Below are the code and all the weights of a small trained network. Each question names an input and a target symbol and asks about switching units off, where a switched-off unit gives its printed mean instead of its output.

import numpy as np


def w(rows, s, z=0):
    codes = np.array(rows[::2]) - 128.0
    scale = np.full(codes.shape[1], s)
    scale[-1] = z or s
    return codes * scale


def norm(h):
    return h / np.sqrt((h * h).mean(-1, keepdims=True) + 1e-5)


def softmax(a):
    e = np.exp(a - a.max(-1, keepdims=True))
    return e / e.sum(-1, keepdims=True)


def log_softmax(a):
    a = a - a.max(-1, keepdims=True)
    return a - np.log(np.exp(a).sum(-1, keepdims=True))


def net(x, mask):
    ids = ['ΛΣΩαγεζηθμξπτφψ'.index(c) for c in x.split()]
    T = len(ids)
    res = E[ids] + P[:T]
    u = 0
    for l in range(3):
        r = norm(res)
        for j in range(2):
            rows = slice(3 * j, 3 * j + 3)
            q, k, v = (r @ M[l][rows].T for M in (Q, K, V))
            z = softmax(np.where(np.tri(T) > 0, q @ k.T / 3**0.5, -1e9)) @ v
            o = O[l][rows]
            res = res + np.where(mask[u + j], z, o[:, -1]) @ o[:, :-1]
        u += 2
    return log_softmax(norm(res)[-1] @ U[:, :-1].T + U[:, -1])


Q, K, V, O = {}, {}, {}, {}
E = w([
[85,189,88,72,150,144,62],'Λ',
[109,97,170,165,153,97,182],'Σ',
[147,14,185,112,87,173,52],'Ω',
[131,109,131,24,151,142,107],'α',
[47,123,87,188,121,157,64],'γ',
[144,50,50,135,156,83,126],'ε',
[174,158,202,100,126,48,130],'ζ',
[72,103,197,107,129,117,20],'η',
[192,163,26,89,52,4,152],'θ',
[40,91,157,68,177,142,251],'μ',
[145,134,53,82,155,97,136],'ξ',
[120,218,129,110,92,83,171],'π',
[163,91,223,112,118,124,144],'τ',
[213,91,78,93,149,94,238],'φ',
[119,119,83,167,59,130,146],'ψ',
],0.017)
P = w([
[166,166,135,208,147,83,164],'0',
[112,75,202,90,1,65,131],'1',
[70,99,207,92,30,67,90],'2',
[56,107,232,91,45,57,83],'3',
[111,116,147,124,89,142,27],'4',
[82,151,169,117,76,124,50],'5',
[81,145,165,129,109,123,45],'6',
[60,151,192,137,104,85,69],'7',
[76,151,164,154,143,85,68],'8',
[75,138,213,103,77,103,94],'9',
[76,138,208,116,97,92,74],'10',
[63,132,224,92,66,104,90],'11',
],0.0078)
Q[0] = w([
[220,227,97,244,191,136,65],'0.h1',
[133,169,202,143,53,95,144],'0.h1',
[119,57,125,75,120,3,139],'0.h1',
[14,96,157,59,25,28,177],'0.h2',
[92,144,158,97,125,183,160],'0.h2',
[61,113,112,135,159,73,226],'0.h2',
],0.0057)
K[0] = w([
[99,93,147,92,85,102,102],'0.h1',
[115,110,114,165,168,70,122],'0.h1',
[104,174,85,205,129,102,133],'0.h1',
[154,127,127,143,247,112,102],'0.h2',
[145,121,85,150,94,99,120],'0.h2',
[110,126,127,161,155,157,78],'0.h2',
],0.011)
V[0] = w([
[87,2,138,124,182,156,81],'0.h1',
[189,55,65,146,28,122,122],'0.h1',
[32,140,120,161,37,42,96],'0.h1',
[98,130,138,120,49,246,198],'0.h2',
[145,244,103,219,107,125,99],'0.h2',
[37,162,92,151,113,96,210],'0.h2',
],0.0077)
O[0] = w([
[73,66,130,85,165,2,80,71],'0.h1',
[110,124,165,85,167,142,191,208],'0.h1',
[108,85,158,94,40,188,172,242],'0.h1',
[132,184,246,169,126,74,181,2],'0.h2',
[150,162,191,144,155,197,14,84],'0.h2',
[41,181,77,171,119,204,164,146],'0.h2',
],0.0081)
Q[1] = w([
[65,145,154,169,39,123,116],'1.h1',
[98,85,153,69,82,143,168],'1.h1',
[118,73,127,173,155,149,119],'1.h1',
[55,80,95,43,27,249,161],'1.h2',
[67,66,127,52,53,146,152],'1.h2',
[153,181,163,184,254,85,110],'1.h2',
],0.0098)
K[1] = w([
[129,131,144,159,214,127,111],'1.h1',
[78,142,57,169,194,153,209],'1.h1',
[106,174,114,117,110,80,131],'1.h1',
[198,173,92,173,236,92,147],'1.h2',
[208,193,169,132,234,125,125],'1.h2',
[83,14,138,19,2,160,164],'1.h2',
],0.0092)
V[1] = w([
[160,179,54,152,71,1,108],'1.h1',
[136,158,118,219,150,198,145],'1.h1',
[110,85,182,221,63,99,101],'1.h1',
[96,64,105,163,190,80,102],'1.h2',
[88,69,178,114,195,200,143],'1.h2',
[42,104,59,56,22,169,95],'1.h2',
],0.0084)
O[1] = w([
[186,190,122,93,64,155,103,122],'1.h1',
[116,57,96,93,122,60,129,88],'1.h1',
[171,46,147,195,68,129,152,2],'1.h1',
[168,140,115,120,139,195,139,88],'1.h2',
[113,158,100,123,135,166,174,34],'1.h2',
[115,82,254,32,113,156,152,216],'1.h2',
],0.011,0.0029)
Q[2] = w([
[8,109,120,86,93,73,148],'2.h1',
[81,116,149,212,123,118,127],'2.h1',
[124,191,175,83,42,87,123],'2.h1',
[138,82,148,185,137,61,135],'2.h2',
[111,33,81,121,133,204,124],'2.h2',
[91,131,168,87,21,104,183],'2.h2',
],0.011)
K[2] = w([
[186,190,123,157,162,147,132],'2.h1',
[121,138,66,62,149,133,125],'2.h1',
[159,104,129,185,245,196,81],'2.h1',
[102,121,113,85,120,116,81],'2.h2',
[154,191,127,118,149,37,181],'2.h2',
[160,115,94,134,197,137,150],'2.h2',
],0.013)
V[2] = w([
[141,124,162,162,127,181,31],'2.h1',
[57,195,182,159,140,206,153],'2.h1',
[92,85,149,152,213,111,133],'2.h1',
[189,157,182,108,81,96,212],'2.h2',
[2,206,81,156,117,61,80],'2.h2',
[215,98,133,152,143,215,136],'2.h2',
],0.0086)
O[2] = w([
[184,80,154,170,130,206,72,84],'2.h1',
[152,114,109,112,99,255,165,133],'2.h1',
[97,101,138,153,235,179,135,1],'2.h1',
[193,219,112,161,155,70,179,156],'2.h2',
[30,150,160,79,75,66,81,95],'2.h2',
[157,87,87,171,150,159,125,97],'2.h2',
],0.009,0.0054)
U = w([
[175,161,117,162,197,90,190,84],'Λ',
[113,96,89,47,176,138,93,201],'Σ',
[143,38,54,118,152,96,124,174],'Ω',
[95,70,156,192,151,148,190,171],'α',
[191,154,229,78,133,57,136,68],'γ',
[115,122,172,165,147,138,30,230],'ε',
[109,214,164,123,92,137,170,186],'ζ',
[81,118,95,224,142,157,102,239],'η',
[186,100,203,167,152,120,133,207],'θ',
[134,126,77,72,171,187,115,165],'μ',
[76,170,95,101,152,154,61,84],'ξ',
[192,149,98,106,76,107,128,28],'π',
[23,133,120,161,175,150,226,22],'τ',
[145,49,174,148,127,145,71,78],'φ',
[79,106,119,178,5,187,158,3],'ψ',
],0.011,0.0043)

Each question gives the input, a string of symbols that net reads in full, and the target symbol t.
The units are the heads (3 rows each of Q, K, V and O). Each row of codes is followed by its name. A weight is (code - 128) times the scale printed after its matrix; where a second scale follows, it is the last column's (O and U).
mask holds one flag per head, layer by layer. A switched-off head (its flag False) gives its mean, the last column of its rows in O, instead of its output. The means were averaged over made-up inputs and are rounded, as every weight is.
A unit's drop is (log p(t) with every unit on - log p(t) with that unit switched off) / (log p(t) with every unit on - log p(t) with every unit switched off).
The circuit of an input: a set's keep is (log p(t) with only the set's units on - log p(t) with every unit switched off) / (log p(t) with every unit on - log p(t) with every unit switched off). Starting from all 6 units, units are removed one at a time, each time the one whose removal leaves the highest keep (on an exact tie, the one counted first), for as long as the keep stays at least 0.8.
units of the circuit, in order: the units of the circuit, biggest drop first
unit that matters most: the unit with the biggest drop
which heads matter: for each layer, one digit per head in row order, 1 if its drop is at least 0.15 and else 0, layers parted by /
drop when u is switched off: that unit's drop, to one decimal
input ε ε ε ξ γ, target μ: units of the circuit, in order -> [1.h2 2.h2]
input θ ε θ ε ε ε ξ ε φ, target γ: unit that matters most -> 1.h2
input Ω Σ ε θ, target Λ: which heads matter -> 01 / 11 / 11
input Σ τ ε ε θ θ θ ε ψ π θ, target Ω: which heads matter -> 11 / 10 / 10
input μ φ η θ Σ ξ, target ζ: which heads matter -> 11 / 00 / 01
input Ω ε η, target θ: which heads matter -> 01 / 11 / 01
input ψ π ε ξ π π, target τ: which heads matter -> 11 / 10 / 10
input π θ θ ξ ε π, target ψ: units of the circuit, in order -> [0.h2 2.h1]
input μ π φ π ε, target ζ: units of the circuit, in order -> [0.h2 2.h2]
input τ τ θ ξ ε Ω ε μ π ψ ε ε, target η: units of the circuit, in order -> [1.h2 0.h1]
input μ μ ψ Σ φ π Ω π π θ ψ, target ζ: units of the circuit, in order -> [0.h2 2.h2]
input θ Σ θ θ ε π, target γ: which heads matter -> 00 / 11 / 00
input ξ θ ξ ε τ, target Σ: which heads matter -> 11 / 10 / 00
input ξ ε μ θ, target Σ: units of the circuit, in order -> [0.h2 1.h1 2.h2]
input ξ ζ ε Ω ψ μ ε ε ε ψ, target Σ: units of the circuit, in order -> [0.h1 1.h1]
input θ Ω Ω ε ξ θ θ θ π Σ ε, target γ: unit that matters most -> 1.h2
input ε ε π α Σ θ, target μ: which heads matter -> 10 / 11 / 11
input π ε ξ, target ψ: units of the circuit, in order -> [0.h1 1.h2]
input ψ π ε ε π ε μ θ ζ, target τ: units of the circuit, in order -> [1.h1 2.h1 0.h1]
input φ θ ε ε ε π Λ α, target ξ: which heads matter -> 10 / 11 / 01
input ψ μ ψ ε ψ π, target τ: units of the circuit, in order -> [1.h1 2.h1 0.h2]
input ε ξ θ φ, target μ: which heads matter -> 11 / 11 / 01
input θ γ ψ ξ, target γ: units of the circuit, in order -> [1.h2]
input ξ μ θ, target Σ: units of the circuit, in order -> [0.h2 1.h1 2.h1]
input ψ ε η θ μ ε τ τ θ τ π ε, target τ: units of the circuit, in order -> [1.h1 0.h1 2.h1]
input μ τ θ, target ζ: drop when 2.h2 is switched off -> 0.3
